Below are the code and all the weights of a small trained network. Each question names an input and a class and asks about switching units off, where a switched-off unit gives its printed mean instead of its output.

import numpy as np


def w(rows, s, z=0):
    codes = np.array(rows[::2]) - 128.0
    scale = np.full(codes.shape[1], s)
    scale[-1] = z or s
    return codes * scale


def norm(h):
    return h / np.sqrt((h * h).mean(-1, keepdims=True) + 1e-5)


def f(y):
    return y / 2 * (1 + np.tanh(0.7978845608 * (y + 0.044715 * y**3)))


def log_softmax(a):
    a = a - a.max(-1, keepdims=True)
    return a - np.log(np.exp(a).sum(-1, keepdims=True))


def net(x, mask):
    res = np.array(x, float).reshape(1, 7) / 4 @ E
    u = 0
    for l in range(4):
        y = f(norm(res) @ A[l][:, :-1].T + A[l][:, -1])
        res = res + np.where(mask[u : u + 5], y, B[l][:, -1]) @ B[l][:, :-1]
        u += 5
    return log_softmax(norm(res)[-1] @ U[:, :-1].T + U[:, -1])


A, B = {}, {}
E = w([
[124,129,130,129,129,126],'x0',
[63,87,71,53,107,205],'x1',
[136,131,128,122,123,133],'x2',
[147,170,87,192,153,185],'x3',
[148,150,158,102,254,120],'x4',
[125,121,125,133,132,125],'x5',
[124,124,125,133,131,123],'x6',
],0.0055)
A[0] = w([
[183,163,251,169,206,104,80],'0.n0',
[54,185,141,154,192,179,6],'0.n1',
[230,134,134,140,76,42,108],'0.n2',
[61,136,50,11,253,173,66],'0.n3',
[116,125,107,130,184,169,91],'0.n4',
],0.0042,0.0019)
B[0] = w([
[107,141,28,104,122,62,255],'0.n0',
[216,247,175,154,7,130,125],'0.n1',
[140,167,138,147,42,126,189],'0.n2',
[125,78,253,128,134,199,239],'0.n3',
[209,211,175,97,204,250,139],'0.n4',
],0.0046,0.0024)
A[1] = w([
[193,113,174,253,13,62,133],'1.n0',
[220,138,248,75,129,102,137],'1.n1',
[174,127,182,108,138,46,1],'1.n2',
[115,182,86,217,104,174,87],'1.n3',
[118,58,48,217,112,118,128],'1.n4',
],0.0056,0.00092)
B[1] = w([
[133,93,254,60,225,169,252],'1.n0',
[88,150,98,123,125,88,181],'1.n1',
[64,176,66,152,175,141,168],'1.n2',
[148,146,52,174,197,219,179],'1.n3',
[106,200,173,106,91,161,170],'1.n4',
],0.0071,0.004)
A[2] = w([
[80,72,63,150,36,152,193],'2.n0',
[85,94,198,91,75,108,85],'2.n1',
[184,184,144,170,192,154,168],'2.n2',
[127,82,164,107,86,162,70],'2.n3',
[182,113,128,159,141,253,253],'2.n4',
],0.0078,0.0025)
B[2] = w([
[100,197,73,214,64,140,171],'2.n0',
[138,1,108,82,106,96,179],'2.n1',
[185,32,72,137,33,183,219],'2.n2',
[210,110,66,173,138,101,155],'2.n3',
[91,208,190,161,111,88,255],'2.n4',
],0.0066,0.0067)
A[3] = w([
[143,202,183,133,193,60,239],'3.n0',
[177,226,37,215,104,149,96],'3.n1',
[116,141,83,95,167,2,3],'3.n2',
[180,52,170,55,147,102,10],'3.n3',
[136,160,147,143,155,216,87],'3.n4',
],0.0058,0.0016)
B[3] = w([
[121,143,28,123,59,155,203],'3.n0',
[76,104,99,29,208,26,252],'3.n1',
[85,227,183,201,77,254,178],'3.n2',
[10,207,153,104,216,68,187],'3.n3',
[205,115,200,198,134,147,181],'3.n4',
],0.0073,0.0038)
U = w([
[72,70,217,4,181,55,84],'0',
[54,234,77,174,117,125,253],'1',
[212,146,222,186,134,212,187],'2',
[217,79,25,121,201,52,69],'3',
[115,33,50,118,20,99,25],'4',
],0.015,0.0016)

Each question gives the input, the list of numbers given to net, and the class t.
The units are the neurons (one row each of A and B). Each row of codes is followed by its name. A weight is (code - 128) times the scale printed after its matrix; where a second scale follows, it is the last column's (A, B and U).
mask holds one flag per neuron, layer by layer. A switched-off neuron (its flag False) gives its mean, the last column of its row in B, instead of its output. The means were averaged over made-up inputs and are rounded, as every weight is.
A unit's drop is (log p(t) with every unit on - log p(t) with that unit switched off) / (log p(t) with every unit on - log p(t) with every unit switched off).
The circuit of an input: a set's keep is (log p(t) with only the set's units on - log p(t) with every unit switched off) / (log p(t) with every unit on - log p(t) with every unit switched off). Starting from the 12 units with the biggest drops (on a tie, the unit counted first), units are removed one at a time, each time the one whose removal leaves the highest keep (on an exact tie, the one counted first), for as long as the keep stays at least 0.8.
units of the circuit, in order: the units of the circuit, biggest drop first
unit that matters most: the unit with the biggest drop
top k neurons: the k neurons with the biggest drops, biggest first
k most important neurons of layer l: the k neurons of layer l with the biggest drops, biggest first
input [5,0,5,-5,3,-5,5], class 1: unit that matters most => 1.n0
input [-4,-1,7,0,0,-4,7], class 0: top 2 neurons => 0.n2, 0.n4
input [-7,0,7,4,7,-4,-4], class 3: units of the circuit, in order => 3.n2, 2.n2
input [1,-7,-1,6,2,7,1], class 3: units of the circuit, in order => 3.n1, 2.n2
input [-2,0,-4,-6,-6,8,-8], class 0: 2 most important neurons of layer 3 => 3.n3, 3.n0
input [-7,-1,-3,2,6,5,-4], class 3: top 3 neurons => 1.n0, 2.n4, 2.n2
input [5,7,-3,2,-4,-8,2], class 1: top 2 neurons => 2.n0, 2.n2
input [5,0,-2,2,-6,5,-3], class 2: top 2 neurons => 1.n0, 1.n3
input [3,-8,1,-6,1,0,4], class 1: 2 most important neurons of layer 0 => 0.n0, 0.n3
input [5,-1,-6,-8,5,6,7], class 1: top 3 neurons => 1.n0, 3.n2, 1.n2
input [2,-1,-6,8,-8,-3,2], class 2: top 2 neurons => 1.n0, 0.n0
input [-5,0,6,7,8,-3,5], class 3: top 4 neurons => 1.n0, 3.n1, 3.n2, 0.n0
input [0,-1,6,2,-3,1,-3], class 2: top 2 neurons => 1.n3, 1.n0
input [-6,-4,1,8,-7,4,0], class 2: units of the circuit, in order => 1.n0
input [8,-3,-2,3,0,4,5], class 2: top 2 neurons => 1.n0, 2.n2
input [5,3,-4,1,5,1,-2], class 2: top 3 neurons => 0.n4, 3.n1, 1.n0
input [-7,-8,0,-1,0,2,7], class 0: 4 most important neurons of layer 2 => 2.n4, 2.n0, 2.n2, 2.n3
input [-8,0,6,-8,1,-1,-5], class 1: 2 most important neurons of layer 1 => 1.n0, 1.n2
input [-8,1,5,-3,-1,6,-6], class 4: 2 most important neurons of layer 1 => 1.n0, 1.n3
input [-5,-3,-8,7,5,0,-4], class 3: unit that matters most => 3.n1
